Below are the code and all the weights of a small trained network. Each question names an input and a target symbol and asks about switching units off, where a switched-off unit gives its printed mean instead of its output.

import numpy as np


def w(rows, s, z=0):
    codes = np.array(rows[::2]) - 128.0
    scale = np.full(codes.shape[1], s)
    scale[-1] = z or s
    return codes * scale


def norm(h):
    return h / np.sqrt((h * h).mean(-1, keepdims=True) + 1e-5)


def f(y):
    return y / 2 * (1 + np.tanh(0.7978845608 * (y + 0.044715 * y**3)))


def softmax(a):
    e = np.exp(a - a.max(-1, keepdims=True))
    return e / e.sum(-1, keepdims=True)


def log_softmax(a):
    a = a - a.max(-1, keepdims=True)
    return a - np.log(np.exp(a).sum(-1, keepdims=True))


def net(x, mask):
    ids = ['γδηθλπφψ'.index(c) for c in x.split()]
    T = len(ids)
    res = E[ids] + P[:T]
    r = norm(res)
    for j in range(3):
        rows = slice(3 * j, 3 * j + 3)
        q, k, v = (r @ M[0][rows].T for M in (Q, K, V))
        z = softmax(np.where(np.tri(T) > 0, q @ k.T / 3**0.5, -1e9)) @ v
        o = O[0][rows]
        res = res + np.where(mask[j], z, o[:, -1]) @ o[:, :-1]
    y = f(norm(res) @ A[0][:, :-1].T + A[0][:, -1])
    res = res + np.where(mask[3:27], y, B[0][:, -1]) @ B[0][:, :-1]
    return log_softmax(norm(res)[-1] @ U[:, :-1].T + U[:, -1])


Q, K, V, O, A, B = {}, {}, {}, {}, {}, {}
E = w([
[203,178,168,129,203,209,188],'γ',
[210,158,122,101,95,81,201],'δ',
[135,116,212,164,147,141,175],'η',
[87,144,187,164,147,253,179],'θ',
[105,149,163,182,154,115,219],'λ',
[73,109,184,156,70,191,126],'π',
[100,173,141,110,98,235,193],'φ',
[84,121,114,251,123,128,94],'ψ',
],0.018)
P = w([
[121,91,139,125,126,118,151],'0',
[196,137,175,218,79,166,254],'1',
[116,111,140,111,133,102,131],'2',
[128,83,127,128,129,126,143],'3',
[166,169,145,196,95,150,187],'4',
[104,121,139,105,137,98,122],'5',
[129,78,116,124,131,130,140],'6',
[151,177,140,183,104,144,151],'7',
[95,133,141,100,141,97,109],'8',
[129,70,108,124,132,140,134],'9',
[146,189,141,170,106,142,120],'10',
[93,149,142,100,141,97,93],'11',
[137,55,94,121,140,146,140],'12',
[137,172,164,171,105,136,121],'13',
],0.035)
Q[0] = w([
[205,198,199,148,91,100,178],'h0',
[76,122,140,31,179,190,109],'h0',
[82,167,190,134,120,68,93],'h0',
[135,95,74,162,182,156,154],'h1',
[68,159,183,48,147,56,159],'h1',
[142,237,192,184,85,92,114],'h1',
[76,254,145,110,123,158,109],'h2',
[102,191,197,224,133,181,138],'h2',
[195,93,188,55,134,187,149],'h2',
],0.058)
K[0] = w([
[149,217,169,124,128,48,191],'h0',
[121,145,128,94,150,218,63],'h0',
[118,233,169,150,102,128,67],'h0',
[106,87,105,84,181,117,151],'h1',
[181,170,186,197,65,116,204],'h1',
[74,253,181,94,132,70,72],'h1',
[124,228,142,65,111,116,54],'h2',
[41,195,200,141,208,126,83],'h2',
[199,112,201,128,106,144,123],'h2',
],0.059)
V[0] = w([
[127,177,114,51,207,216,190],'h0',
[210,149,105,178,251,68,86],'h0',
[75,161,46,149,123,104,100],'h0',
[115,206,121,95,86,209,209],'h1',
[191,166,50,123,33,62,158],'h1',
[27,118,89,67,4,109,157],'h1',
[114,120,115,185,127,195,145],'h2',
[190,115,163,82,50,91,82],'h2',
[104,160,79,89,128,63,148],'h2',
],0.033)
O[0] = w([
[147,135,138,49,148,176,198,145],'h0',
[104,209,124,136,226,69,159,74],'h0',
[102,136,196,157,129,125,165,1],'h0',
[58,163,63,155,130,89,182,178],'h1',
[6,151,134,112,76,106,88,19],'h1',
[64,162,151,128,191,224,92,72],'h1',
[95,156,159,118,178,111,125,143],'h2',
[164,160,66,91,127,150,58,40],'h2',
[125,130,127,100,64,123,166,71],'h2',
],0.024,0.022)
A[0] = w([
[145,86,140,93,156,147,108,89],'n0',
[142,212,182,150,42,190,159,103],'n1',
[116,113,161,141,71,159,101,114],'n2',
[92,114,118,64,169,189,101,45],'n3',
[161,160,83,61,119,148,92,82],'n4',
[97,105,96,162,211,123,144,124],'n5',
[102,195,179,143,165,56,79,116],'n6',
[89,175,157,133,174,71,159,88],'n7',
[139,127,145,115,159,196,61,58],'n8',
[85,191,121,99,178,140,159,53],'n9',
[174,186,143,178,110,222,152,109],'n10',
[103,185,218,218,101,103,70,37],'n11',
[121,253,140,147,131,198,105,109],'n12',
[122,119,172,18,146,121,42,117],'n13',
[140,90,215,71,95,178,84,9],'n14',
[157,74,158,22,182,63,73,45],'n15',
[139,176,141,166,172,156,138,63],'n16',
[94,170,135,110,73,102,153,150],'n17',
[174,171,140,150,124,192,90,47],'n18',
[169,147,106,176,132,140,98,103],'n19',
[176,144,164,149,126,65,122,119],'n20',
[136,224,134,190,62,174,195,160],'n21',
[147,111,111,138,99,142,178,80],'n22',
[72,55,191,87,177,72,154,30],'n23',
],0.032,0.014)
B[0] = w([
[150,91,88,131,91,143,91,202],'n0',
[87,204,84,115,104,125,119,154],'n1',
[202,124,131,148,128,87,116,165],'n2',
[160,163,163,160,135,37,95,158],'n3',
[123,139,188,147,145,82,133,155],'n4',
[104,135,164,137,77,136,126,210],'n5',
[111,212,101,119,81,65,81,173],'n6',
[195,110,171,95,149,140,96,188],'n7',
[26,190,146,119,85,91,173,175],'n8',
[185,58,65,101,115,134,92,161],'n9',
[151,144,107,66,191,90,86,250],'n10',
[248,205,72,193,160,172,135,174],'n11',
[42,113,103,208,158,193,157,166],'n12',
[199,106,183,101,95,131,207,148],'n13',
[158,202,136,108,2,168,180,150],'n14',
[97,110,132,213,26,89,78,182],'n15',
[126,105,160,136,64,99,153,154],'n16',
[199,129,164,129,152,131,161,227],'n17',
[92,83,100,90,134,177,201,181],'n18',
[117,116,176,100,146,149,162,206],'n19',
[97,133,86,109,107,142,121,242],'n20',
[178,116,154,151,51,68,75,220],'n21',
[76,176,149,94,149,121,132,234],'n22',
[6,143,111,123,190,150,177,173],'n23',
],0.067,0.012)
U = w([
[136,103,29,154,130,69,200,12],'γ',
[166,179,101,197,159,187,122,157],'δ',
[178,84,101,86,194,174,111,160],'η',
[172,99,246,167,158,125,141,77],'θ',
[94,147,129,67,128,84,33,90],'λ',
[59,112,141,143,159,142,143,253],'π',
[123,39,119,170,103,151,67,188],'φ',
[139,153,126,81,48,219,143,23],'ψ',
],0.011,0.0048)

Each question gives the input, a string of symbols that net reads in full, and the target symbol t.
The units are the heads (3 rows each of Q, K, V and O) and the neurons (one row each of A and B). Each row of codes is followed by its name. A weight is (code - 128) times the scale printed after its matrix; where a second scale follows, it is the last column's (O, A, B and U).
mask holds one flag per unit, heads first, then neurons. A switched-off unit (its flag False) gives its mean, the last column of its rows in O or B, instead of its output. The means were averaged over made-up inputs and are rounded, as every weight is.
A unit's drop is (log p(t) with every unit on - log p(t) with that unit switched off) / (log p(t) with every unit on - log p(t) with every unit switched off).
The circuit of an input: a set's keep is (log p(t) with only the set's units on - log p(t) with every unit switched off) / (log p(t) with every unit on - log p(t) with every unit switched off). Starting from the 12 units with the biggest drops (on a tie, the unit counted first), units are removed one at a time, each time the one whose removal leaves the highest keep (on an exact tie, the one counted first), for as long as the keep stays at least 0.8.
circuit, biggest first: the units of the circuit, biggest drop first
most important unit: the unit with the biggest drop
top k neurons: the k neurons with the biggest drops, biggest first
heads that matter: for each layer, one digit per head in row order, 1 if its drop is at least 0.15 and else 0, layers parted by /
drop when u is switched off: that unit's drop, to one decimal
input δ η θ η δ π ψ γ θ η δ, target θ: most important unit	h1
input φ η η η λ η, target θ: heads that matter	110
input η γ δ γ θ, target δ: heads that matter	010
input λ γ η η γ ψ λ η λ η η, target λ: top 3 neurons	(n10, n1, n21)
input π π λ λ λ δ η λ, target δ: circuit, biggest first	(h1, n11)
input η η λ δ λ λ, target θ: heads that matter	010
input η λ γ π η η ψ δ λ η δ, target λ: heads that matter	011
input λ δ λ θ δ λ δ η ψ λ η, target ψ: circuit, biggest first	(h1, n14)
input η ψ η δ λ θ λ η η δ δ ψ π, target ψ: circuit, biggest first	(n14, h0)
input π η η λ λ γ λ η φ θ λ, target φ: heads that matter	010
input η η η η λ γ η η ψ θ δ, target ψ: circuit, biggest first	(h1, n14)
input η π λ, target θ: heads that matter	011
input η λ η η η δ η η, target δ: top 2 neurons	(n11, n12)
input ψ η η η π γ γ π θ η η η, target γ: heads that matter	011
input η λ η η θ δ, target λ: circuit, biggest first	(h2, n7, h1)
input η λ ψ η η δ λ λ ψ η λ, target ψ: circuit, biggest first	(h1, n14)
input η λ θ, target π: heads that matter	011
input λ δ π η ψ, target π: top 2 neurons	(n8, n12)
input γ η π η λ γ δ, target θ: most important unit	h2
input π η γ η λ η ψ π λ δ η λ η η, target λ: top 2 neurons	(n10, n1)
input η η λ λ η η η λ η η θ η ψ η, target η: heads that matter	010
input π η η η π δ ψ φ γ π δ, target γ: heads that matter	010
input η φ θ, target π: heads that matter	111
input θ λ δ ψ λ λ ψ ψ, target λ: heads that matter	011
input π η γ γ θ η λ δ, target η: drop when h1 is switched off	1.2
input η θ φ, target ψ: drop when h1 is switched off	-0.1
input η λ η δ η η γ θ ψ, target δ: drop when n11 is switched off	0.8
